Here is a tiny trained network, its code and every weight. The questions are about switching its units off for an input and a class, where a switched-off unit gives its printed mean instead of its output.

import numpy as np


def w(rows, s, z=0):
    codes = np.array(rows[::2]) - 128.0
    scale = np.full(codes.shape[1], s)
    scale[-1] = z or s
    return codes * scale


def norm(h):
    return h / np.sqrt((h * h).mean(-1, keepdims=True) + 1e-5)


def f(y):
    return y / 2 * (1 + np.tanh(0.7978845608 * (y + 0.044715 * y**3)))


def log_softmax(a):
    a = a - a.max(-1, keepdims=True)
    return a - np.log(np.exp(a).sum(-1, keepdims=True))


def net(x, mask):
    res = np.array(x, float).reshape(1, 7) / 4 @ E
    u = 0
    for l in range(3):
        y = f(norm(res) @ A[l][:, :-1].T + A[l][:, -1])
        res = res + np.where(mask[u : u + 5], y, B[l][:, -1]) @ B[l][:, :-1]
        u += 5
    return log_softmax(norm(res)[-1] @ U[:, :-1].T + U[:, -1])


A, B = {}, {}
E = w([
[145,128,127,137,128],'x0',
[177,104,250,70,109],'x1',
[114,184,145,154,80],'x2',
[139,127,131,140,129],'x3',
[136,46,91,110,12],'x4',
[107,129,127,116,128],'x5',
[156,135,124,122,129],'x6',
],0.015)
A[0] = w([
[98,251,214,164,53,3],'0.n1',
[121,137,244,130,69,32],'0.n2',
[125,21,127,113,209,43],'0.n3',
[107,179,122,154,148,143],'0.n4',
[108,210,136,165,19,15],'0.n5',
],0.016,0.0036)
B[0] = w([
[147,53,87,60,249,241],'0.n1',
[121,226,158,76,55,255],'0.n2',
[157,66,57,39,213,207],'0.n3',
[151,164,134,189,149,193],'0.n4',
[166,31,30,65,168,223],'0.n5',
],0.019,0.0069)
A[1] = w([
[105,48,139,171,4,69],'1.n1',
[149,128,48,189,81,98],'1.n2',
[102,164,163,142,139,29],'1.n3',
[120,99,187,184,135,89],'1.n4',
[106,202,202,80,230,3],'1.n5',
],0.013,0.0042)
B[1] = w([
[115,8,144,216,114,182],'1.n1',
[80,218,147,92,117,202],'1.n2',
[176,105,132,152,122,117],'1.n3',
[100,124,135,114,157,107],'1.n4',
[143,123,146,215,155,253],'1.n5',
],0.017,0.0052)
A[2] = w([
[92,171,105,181,90,12],'2.n1',
[114,93,53,79,6,1],'2.n2',
[98,172,11,181,131,61],'2.n3',
[103,192,130,172,206,50],'2.n4',
[169,131,236,80,125,124],'2.n5',
],0.021,0.00082)
B[2] = w([
[144,79,148,59,118,151],'2.n1',
[154,126,194,252,210,250],'2.n2',
[104,199,104,3,40,228],'2.n3',
[140,61,178,221,122,220],'2.n4',
[46,185,37,94,38,199],'2.n5',
],0.019,0.013)
U = w([
[145,114,193,251,144,253],'0',
[78,211,109,74,35,123],'1',
[161,67,55,58,199,20],'2',
],0.014,0.0033)

Each question gives the input, the list of numbers given to net, and the class t.
The units are the neurons (one row each of A and B). Each row of codes is followed by its name. A weight is (code - 128) times the scale printed after its matrix; where a second scale follows, it is the last column's (A, B and U).
mask holds one flag per neuron, layer by layer. A switched-off neuron (its flag False) gives its mean, the last column of its row in B, instead of its output. The means were averaged over made-up inputs and are rounded, as every weight is.
A unit's drop is (log p(t) with every unit on - log p(t) with that unit switched off) / (log p(t) with every unit on - log p(t) with every unit switched off).
The circuit of an input: a set's keep is (log p(t) with only the set's units on - log p(t) with every unit switched off) / (log p(t) with every unit on - log p(t) with every unit switched off). Starting from the 12 units with the biggest drops (on a tie, the unit counted first), units are removed one at a time, each time the one whose removal leaves the highest keep (on an exact tie, the one counted first), for as long as the keep stays at least 0.8.
units of the circuit, in order: the units of the circuit, biggest drop first
unit that matters most: the unit with the biggest drop
k most important neurons: the k neurons with the biggest drops, biggest first
k most important neurons of layer l: the k neurons of layer l with the biggest drops, biggest first
drop of u: that unit's drop, to one decimal
input [-2,4,2,-7,5,7,8], class 0: units of the circuit, in order -> (2.n2)
input [1,5,7,8,2,-7,-7], class 2: 2 most important neurons -> (0.n1; 0.n5)
input [1,-6,8,0,-1,3,-8], class 2: 3 most important neurons of layer 0 -> (0.n5; 0.n1; 0.n2)
input [-8,1,0,-5,-1,0,7], class 0: 2 most important neurons -> (0.n5; 1.n5)
input [-3,-2,-2,4,3,2,3], class 0: units of the circuit, in order -> (2.n2; 0.n1)
input [4,-7,-7,5,1,0,-8], class 1: 3 most important neurons -> (2.n3; 0.n1; 0.n5)
input [3,-5,-2,2,-4,0,0], class 1: 2 most important neurons of layer 2 -> (2.n3; 2.n2)
input [-6,-8,-6,-6,1,3,7], class 1: 2 most important neurons -> (2.n3; 0.n1)
input [3,2,2,-2,2,3,3], class 0: 2 most important neurons of layer 0 -> (0.n5; 0.n3)
input [-8,-7,-1,-5,5,1,2], class 1: 2 most important neurons of layer 2 -> (2.n3; 2.n4)
input [8,3,6,5,5,7,-4], class 2: 3 most important neurons -> (0.n5; 0.n1; 2.n4)
input [-1,-6,1,1,-5,7,-3], class 1: 3 most important neurons of layer 2 -> (2.n3; 2.n2; 2.n1)
input [0,8,-8,5,-4,-5,-7], class 1: 2 most important neurons of layer 0 -> (0.n1; 0.n5)
input [-5,7,-2,6,-4,5,4], class 1: unit that matters most -> 2.n5
input [8,5,2,1,4,-5,3], class 1: 4 most important neurons -> (0.n2; 2.n5; 2.n4; 0.n5)
input [6,-1,-4,1,5,-8,-4], class 0: 2 most important neurons -> (0.n1; 2.n2)
input [0,2,5,5,2,2,-5], class 2: 2 most important neurons of layer 0 -> (0.n1; 0.n5)
input [4,-6,0,2,7,-3,-3], class 0: 2 most important neurons -> (2.n2; 1.n1)
input [-5,1,-4,3,5,7,-2], class 0: 2 most important neurons -> (0.n1; 2.n2)
input [1,1,7,-1,6,-3,1], class 2: units of the circuit, in order -> (0.n5)
input [-8,8,7,-8,-5,-7,5], class 1: 2 most important neurons -> (0.n2; 2.n5)
input [7,-4,5,-7,-2,-7,5], class 2: 3 most important neurons of layer 0 -> (0.n1; 0.n5; 0.n2)
input [2,0,-6,-3,8,-4,-5], class 0: 2 most important neurons -> (0.n1; 2.n2)
input [-1,3,7,8,6,3,-3], class 2: 3 most important neurons -> (0.n5; 0.n1; 2.n4)
input [-8,2,7,-4,4,-4,4], class 2: 2 most important neurons -> (0.n1; 0.n5)
input [1,0,6,4,4,6,5], class 2: 2 most important neurons -> (0.n5; 0.n1)
input [1,4,7,-6,-4,7,3], class 2: units of the circuit, in order -> (0.n1)
input [2,-7,-2,-6,-1,0,-6], class 1: drop of 2.n3 -> 0.9
input [6,0,-1,8,4,-7,-3], class 0: drop of 1.n2 -> 0.0
